Here is a tiny trained network, its code and every weight. The questions are about switching its units off for an input and a target symbol, where a switched-off unit gives its printed mean instead of its output.

import numpy as np


def w(rows, s, z=0):
    codes = np.array(rows[::2]) - 128.0
    scale = np.full(codes.shape[1], s)
    scale[-1] = z or s
    return codes * scale


def norm(h):
    return h / np.sqrt((h * h).mean(-1, keepdims=True) + 1e-5)


def f(y):
    return np.maximum(y, 0)


def softmax(a):
    e = np.exp(a - a.max(-1, keepdims=True))
    return e / e.sum(-1, keepdims=True)


def log_softmax(a):
    a = a - a.max(-1, keepdims=True)
    return a - np.log(np.exp(a).sum(-1, keepdims=True))


def net(x, mask):
    ids = ['αβγεζηθμσφψω'.index(c) for c in x.split()]
    T = len(ids)
    res = E[ids] + P[:T]
    u = 0
    for l in range(3):
        r = norm(res)
        for j in range(2):
            rows = slice(2 * j, 2 * j + 2)
            q, k, v = (r @ M[l][rows].T for M in (Q, K, V))
            z = softmax(np.where(np.tri(T) > 0, q @ k.T / 2**0.5, -1e9)) @ v
            o = O[l][rows]
            res = res + np.where(mask[u + j], z, o[:, -1]) @ o[:, :-1]
        u += 2
        y = f(norm(res) @ A[l][:, :-1].T + A[l][:, -1])
        res = res + np.where(mask[u : u + 4], y, B[l][:, -1]) @ B[l][:, :-1]
        u += 4
    return log_softmax(norm(res)[-1] @ U[:, :-1].T + U[:, -1])


Q, K, V, O, A, B = {}, {}, {}, {}, {}, {}
E = w([
[157,65,48,122,129,115,77,76],'α',
[197,176,43,108,136,105,49,92],'β',
[151,115,93,145,120,132,60,80],'γ',
[150,47,106,101,152,167,147,123],'ε',
[113,128,97,115,164,98,101,75],'ζ',
[99,95,248,112,179,120,136,140],'η',
[148,132,36,72,134,94,84,81],'θ',
[73,161,136,116,156,154,102,93],'μ',
[106,105,119,129,115,90,57,85],'σ',
[108,174,183,103,149,83,77,84],'φ',
[163,158,115,109,149,64,39,89],'ψ',
[145,114,130,76,187,93,125,94],'ω',
],0.0011)
P = w([
[143,79,123,123,171,136,149,74],'0',
[111,119,125,155,144,126,114,145],'1',
[217,195,74,4,104,181,29,63],'2',
[81,85,158,93,189,113,121,105],'3',
[118,124,125,152,132,118,128,155],'4',
[182,169,100,47,89,191,64,92],'5',
[73,86,156,111,187,118,127,99],'6',
[126,129,128,151,115,109,154,161],'7',
[164,146,126,61,70,189,64,119],'8',
[69,95,163,128,182,110,132,91],'9',
[125,127,129,150,117,108,152,162],'10',
[159,128,164,119,43,151,66,142],'11',
],0.003)
Q[0] = w([
[152,192,126,170,59,237,161,234],'L0H0',
[22,70,157,94,195,29,138,47],'L0H0',
[110,47,127,77,253,96,185,133],'L0H1',
[177,190,126,185,37,202,101,156],'L0H1',
],0.0042)
K[0] = w([
[133,68,174,24,188,218,75,15],'L0H0',
[107,134,108,227,112,21,255,237],'L0H0',
[138,161,81,178,131,109,177,240],'L0H1',
[141,56,149,66,120,210,91,35],'L0H1',
],0.0051)
V[0] = w([
[54,139,33,101,173,154,199,106],'L0H0',
[253,172,79,46,131,168,128,105],'L0H0',
[162,136,82,193,141,39,128,167],'L0H1',
[110,114,91,54,106,103,103,33],'L0H1',
],0.0021)
O[0] = w([
[25,198,35,162,189,75,182,249,161],'L0H0',
[147,72,101,70,214,244,4,226,151],'L0H0',
[255,125,112,42,142,96,121,188,148],'L0H1',
[157,144,128,223,27,106,146,87,248],'L0H1',
],0.0018,0.0012)
A[0] = w([
[110,100,110,170,108,196,119,119,11],'L0N0',
[102,134,119,148,70,181,87,99,205],'L0N1',
[110,254,165,126,115,143,81,150,164],'L0N2',
[61,148,176,117,178,142,84,155,187],'L0N3',
],0.0037,0.0011)
B[0] = w([
[128,151,192,211,159,59,165,110,163],'L0N0',
[101,194,145,98,172,151,61,176,255],'L0N1',
[249,114,102,111,37,143,181,29,208],'L0N2',
[175,51,4,126,134,162,147,123,199],'L0N3',
],0.0031,0.002)
Q[1] = w([
[34,39,133,34,209,112,170,3],'L1H0',
[62,255,130,184,2,160,42,227],'L1H0',
[108,37,74,83,255,27,120,29],'L1H1',
[191,158,80,160,38,151,185,191],'L1H1',
],0.0052)
K[1] = w([
[154,108,148,224,72,111,219,240],'L1H0',
[82,71,101,129,248,129,86,2],'L1H0',
[165,94,124,144,57,102,154,241],'L1H1',
[99,86,51,64,183,133,119,32],'L1H1',
],0.0053)
V[1] = w([
[129,6,111,142,7,148,29,163],'L1H0',
[23,141,63,154,39,74,76,128],'L1H0',
[117,185,113,51,162,187,108,112],'L1H1',
[87,165,190,192,158,206,43,134],'L1H1',
],0.0018)
O[1] = w([
[89,144,87,240,78,252,206,37,108],'L1H0',
[246,184,166,180,135,196,221,132,100],'L1H0',
[97,197,149,147,255,117,82,97,86],'L1H1',
[200,50,163,216,231,113,82,86,2],'L1H1',
],0.0018,0.00094)
A[1] = w([
[96,54,152,255,85,85,140,235,179],'L1N0',
[85,104,37,123,158,72,211,55,23],'L1N1',
[155,106,32,100,208,248,89,211,1],'L1N2',
[88,76,246,7,151,233,151,118,91],'L1N3',
],0.0021,0.00091)
B[1] = w([
[103,94,131,69,132,167,98,19,199],'L1N0',
[151,184,170,178,110,178,100,206,254],'L1N1',
[155,81,255,173,101,71,108,205,206],'L1N2',
[133,220,71,168,54,77,8,88,183],'L1N3',
],0.0028,0.0018)
Q[2] = w([
[137,224,182,190,83,47,162,25],'L2H0',
[43,180,203,241,95,129,201,71],'L2H0',
[186,178,176,127,2,65,134,71],'L2H1',
[216,186,253,135,107,96,133,211],'L2H1',
],0.0046)
K[2] = w([
[166,253,176,147,36,88,170,91],'L2H0',
[80,232,187,215,102,87,193,152],'L2H0',
[128,195,24,148,153,98,110,71],'L2H1',
[181,126,58,199,253,92,139,109],'L2H1',
],0.0052)
V[2] = w([
[122,144,190,237,116,155,120,133],'L2H0',
[117,63,115,117,78,58,217,132],'L2H0',
[120,255,118,78,118,207,128,102],'L2H1',
[138,66,190,82,106,135,211,220],'L2H1',
],0.0019)
O[2] = w([
[136,154,177,23,159,80,137,138,119],'L2H0',
[108,215,136,198,252,217,95,170,68],'L2H0',
[137,88,70,204,221,100,11,146,63],'L2H1',
[131,30,244,92,115,126,124,31,8],'L2H1',
],0.0018,0.0014)
A[2] = w([
[142,171,172,84,180,122,31,144,128],'L2N0',
[119,143,250,113,133,224,120,253,6],'L2N1',
[174,97,111,102,87,196,19,144,39],'L2N2',
[153,172,117,169,60,110,112,173,30],'L2N3',
],0.0036,0.0025)
B[2] = w([
[105,117,148,167,125,225,118,143,225],'L2N0',
[123,111,176,237,3,76,81,184,157],'L2N1',
[175,219,165,58,141,157,147,135,255],'L2N2',
[117,53,158,117,205,145,120,114,166],'L2N3',
],0.0043,0.003)
U = w([
[211,239,67,34,42,167,76,67,183],'α',
[240,94,242,49,194,212,90,213,118],'β',
[35,163,208,239,159,247,21,94,110],'γ',
[149,85,224,228,9,81,93,232,252],'ε',
[13,229,158,194,254,107,191,189,204],'ζ',
[30,20,203,38,94,203,227,45,62],'η',
[63,37,5,76,172,113,13,232,70],'θ',
[196,102,7,233,90,219,229,159,79],'μ',
[10,195,87,159,30,15,44,12,79],'σ',
[197,229,239,220,98,64,248,11,19],'φ',
[235,37,132,190,215,50,52,31,166],'ψ',
[149,163,131,28,90,4,241,235,114],'ω',
],0.0059,0.0018)

Each question gives the input, a string of symbols that net reads in full, and the target symbol t.
The units are the heads (2 rows each of Q, K, V and O) and the neurons (one row each of A and B). Each row of codes is followed by its name. A weight is (code - 128) times the scale printed after its matrix; where a second scale follows, it is the last column's (O, A, B and U).
mask holds one flag per unit, layer by layer, with each layer's heads first. A switched-off unit (its flag False) gives its mean, the last column of its rows in O or B, instead of its output. The means were averaged over made-up inputs and are rounded, as every weight is.
A unit's drop is (log p(t) with every unit on - log p(t) with that unit switched off) / (log p(t) with every unit on - log p(t) with every unit switched off).
The circuit of an input: a set's keep is (log p(t) with only the set's units on - log p(t) with every unit switched off) / (log p(t) with every unit on - log p(t) with every unit switched off). Starting from the 12 units with the biggest drops (on a tie, the unit counted first), units are removed one at a time, each time the one whose removal leaves the highest keep (on an exact tie, the one counted first), for as long as the keep stays at least 0.8.
circuit, biggest first: the units of the circuit, biggest drop first
unit that matters most: the unit with the biggest drop
k most important neurons: the k neurons with the biggest drops, biggest first
k most important neurons of layer l: the k neurons of layer l with the biggest drops, biggest first
heads that matter: for each layer, one digit per head in row order, 1 if its drop is at least 0.15 and else 0, layers parted by /
input α ε η γ μ ζ σ, target ζ: unit that matters most : L0H0
input η ψ γ ε, target α: heads that matter : 10 / 00 / 00
input μ θ ζ α σ, target σ: 2 most important neurons : L1N0, L2N2
input ω ζ β α θ ω ε η η ψ, target σ: 3 most important neurons : L2N2, L1N2, L0N1
input γ σ σ φ α φ ω μ σ α, target ζ: 2 most important neurons : L1N2, L1N1
input β θ η β ε η μ, target η: 3 most important neurons : L1N2, L0N3, L0N1
input ε ω ε μ ω η σ σ μ ζ η, target η: 3 most important neurons : L1N0, L1N1, L2N2
input ζ θ ψ γ α α φ, target μ: heads that matter : 00 / 10 / 00
input ζ ε ε μ β β ε γ γ η, target ψ: heads that matter : 11 / 00 / 00
input β μ ε ε ε α α, target η: heads that matter : 11 / 00 / 01
input ζ β ω ω γ β α ε μ μ, target η: 2 most important neurons : L0N3, L1N2
input γ γ α ε ω, target ω: heads that matter : 11 / 00 / 00
input ζ ε γ ε, target η: circuit, biggest first : L1N2, L0H0, L2N2
input α ε ψ θ γ ε α σ μ θ, target φ: circuit, biggest first : L0H0
input ω η α σ α φ α β μ μ, target β: circuit, biggest first : L0N3, L1N2, L0H1
input σ φ ζ ω σ φ ε ζ ε σ, target ω: 2 most important neurons : L0N3, L0N1
input σ ω ε ζ β θ α ω φ γ, target θ: 3 most important neurons of layer 0 : L0N2, L0N3, L0N1
input α ζ ε ω γ σ θ, target ψ: 2 most important neurons : L2N2, L0N1
input θ ε α φ α α γ α, target α: 3 most important neurons : L1N0, L0N2, L0N1
input ε φ α ε θ η ε β σ α, target β: circuit, biggest first : L0H1
input α μ θ σ β, target β: 4 most important neurons : L2N3, L1N3, L0N0, L1N0
input σ α ε α β β γ, target β: heads that matter : 10 / 00 / 00
input ψ ε ζ φ φ, target φ: heads that matter : 10 / 00 / 00
input ω ζ μ α ψ ε η, target α: 2 most important neurons : L1N3, L0N3
input α γ α β ε θ σ ζ ψ ω ζ, target ζ: 2 most important neurons of layer 2 : L2N2, L2N3
input α σ ζ θ α ε ψ, target μ: 2 most important neurons : L0N3, L2N2
input σ ζ ε ζ ε ε φ ε θ ω, target η: unit that matters most : L2H1
input ε θ ψ η, target ε: 2 most important neurons : L0N3, L2N1
input β μ σ α σ ε γ, target φ: heads that matter : 10 / 10 / 00
input ψ σ α ψ β α ψ ψ φ ε, target α: heads that matter : 11 / 00 / 00
